Here is a tiny trained network, its code and every weight. The questions are about switching its units off for an input and a target symbol, where a switched-off unit gives its printed mean instead of its output.

import numpy as np


def w(rows, s, z=0):
    codes = np.array(rows[::2]) - 128.0
    scale = np.full(codes.shape[1], s)
    scale[-1] = z or s
    return codes * scale


def f(y):
    return y / 2 * (1 + np.tanh(0.7978845608 * (y + 0.044715 * y**3)))


def softmax(a):
    e = np.exp(a - a.max(-1, keepdims=True))
    return e / e.sum(-1, keepdims=True)


def log_softmax(a):
    a = a - a.max(-1, keepdims=True)
    return a - np.log(np.exp(a).sum(-1, keepdims=True))


def net(x, mask):
    ids = ['γθμξπσω'.index(c) for c in x.split()]
    T = len(ids)
    res = E[ids] + P[:T]
    q, k, v = (res @ M[0].T for M in (Q, K, V))
    z = softmax(np.where(np.tri(T) > 0, q @ k.T / 4**0.5, -1e9)) @ v
    res = res + np.where(mask[0], z, O[0][:, -1]) @ O[0][:, :-1]
    y = f(res @ A[0][:, :-1].T + A[0][:, -1])
    res = res + np.where(mask[1:9], y, B[0][:, -1]) @ B[0][:, :-1]
    return log_softmax(res[-1] @ U[:, :-1].T + U[:, -1])


Q, K, V, O, A, B = {}, {}, {}, {}, {}, {}
E = w([
[124,121,109,102],'γ',
[139,165,116,204],'θ',
[141,170,115,211],'μ',
[111,145,115,83],'ξ',
[104,255,143,162],'π',
[163,40,89,181],'σ',
[239,246,81,108],'ω',
],0.014)
P = w([
[126,129,81,255],'0',
[112,91,105,178],'1',
[119,97,112,139],'2',
[121,101,114,108],'3',
[122,102,115,81],'4',
[130,107,136,81],'5',
[137,112,152,79],'6',
[131,135,143,63],'7',
[130,142,153,64],'8',
[140,138,172,69],'9',
[158,140,204,90],'10',
[155,148,207,98],'11',
],0.0087)
Q[0] = w([
[126,154,119,84],'H1',
[129,141,161,157],'H1',
[8,87,169,146],'H1',
[176,103,143,134],'H1',
],0.017)
K[0] = w([
[155,156,119,93],'H1',
[137,124,197,140],'H1',
[6,131,104,96],'H1',
[139,88,123,139],'H1',
],0.018)
V[0] = w([
[245,104,61,155],'H1',
[47,38,131,149],'H1',
[71,108,248,192],'H1',
[104,168,82,44],'H1',
],0.011)
O[0] = w([
[255,150,184,87,171],'H1',
[155,211,5,92,1],'H1',
[83,103,37,71,67],'H1',
[77,124,181,234,152],'H1',
],0.0099,0.0074)
A[0] = w([
[143,10,91,207,138],'N1',
[93,105,39,128,68],'N2',
[132,204,18,218,253],'N3',
[97,177,57,113,67],'N4',
[74,66,97,45,87],'N5',
[215,152,93,158,88],'N6',
[177,168,66,246,54],'N7',
[112,172,168,58,151],'N8',
],0.014,0.005)
B[0] = w([
[153,174,59,92,151],'N1',
[173,4,68,173,121],'N2',
[167,146,166,66,253],'N3',
[220,108,113,183,128],'N4',
[213,216,195,103,138],'N5',
[89,129,176,142,234],'N6',
[144,153,55,196,161],'N7',
[116,117,31,111,234],'N8',
],0.023,0.0045)
U = w([
[221,187,81,86,185],'γ',
[113,110,145,42,226],'θ',
[1,124,126,121,252],'μ',
[138,132,69,179,85],'ξ',
[128,120,122,173,33],'π',
[108,66,95,133,139],'σ',
[131,142,71,182,67],'ω',
],0.0065,0.0038)

Each question gives the input, a string of symbols that net reads in full, and the target symbol t.
The units are the heads (4 rows each of Q, K, V and O) and the neurons (one row each of A and B). Each row of codes is followed by its name. A weight is (code - 128) times the scale printed after its matrix; where a second scale follows, it is the last column's (O, A, B and U).
mask holds one flag per unit, heads first, then neurons. A switched-off unit (its flag False) gives its mean, the last column of its rows in O or B, instead of its output. The means were averaged over made-up inputs and are rounded, as every weight is.
A unit's drop is (log p(t) with every unit on - log p(t) with that unit switched off) / (log p(t) with every unit on - log p(t) with every unit switched off).
The circuit of an input: a set's keep is (log p(t) with only the set's units on - log p(t) with every unit switched off) / (log p(t) with every unit on - log p(t) with every unit switched off). Starting from all 9 units, units are removed one at a time, each time the one whose removal leaves the highest keep (on an exact tie, the one counted first), for as long as the keep stays at least 0.8.
units of the circuit, in order: the units of the circuit, biggest drop first
unit that matters most: the unit with the biggest drop
k most important neurons: the k neurons with the biggest drops, biggest first
drop of u: that unit's drop, to one decimal
input ξ ξ ξ π ξ ω, target π: 2 most important neurons => N3; N6
input π π π θ, target γ: unit that matters most => N1
input γ π γ θ, target γ: units of the circuit, in order => N3; H1
input γ π ξ π π μ, target γ: units of the circuit, in order => H1; N1; N3
input π ξ π γ π ξ γ ξ π ξ γ, target μ: units of the circuit, in order => H1; N3
input σ ξ ξ π, target γ: 3 most important neurons => N3; N6; N7
input ξ θ π γ, target γ: 2 most important neurons => N5; N6
input σ ξ π, target γ: 4 most important neurons => N3; N6; N4; N7
input ξ θ μ, target γ: 2 most important neurons => N3; N7
input π π μ γ, target γ: 3 most important neurons => N5; N6; N1
input ξ π ξ ξ ω π μ γ ξ γ σ, target γ: drop of N1 => 1.5
input ω ξ γ γ γ σ, target γ: drop of N5 => -0.1
input π π γ π π π ξ σ π π, target μ: drop of N1 => 0.0
input π π π π π π π ω, target π: units of the circuit, in order => H1
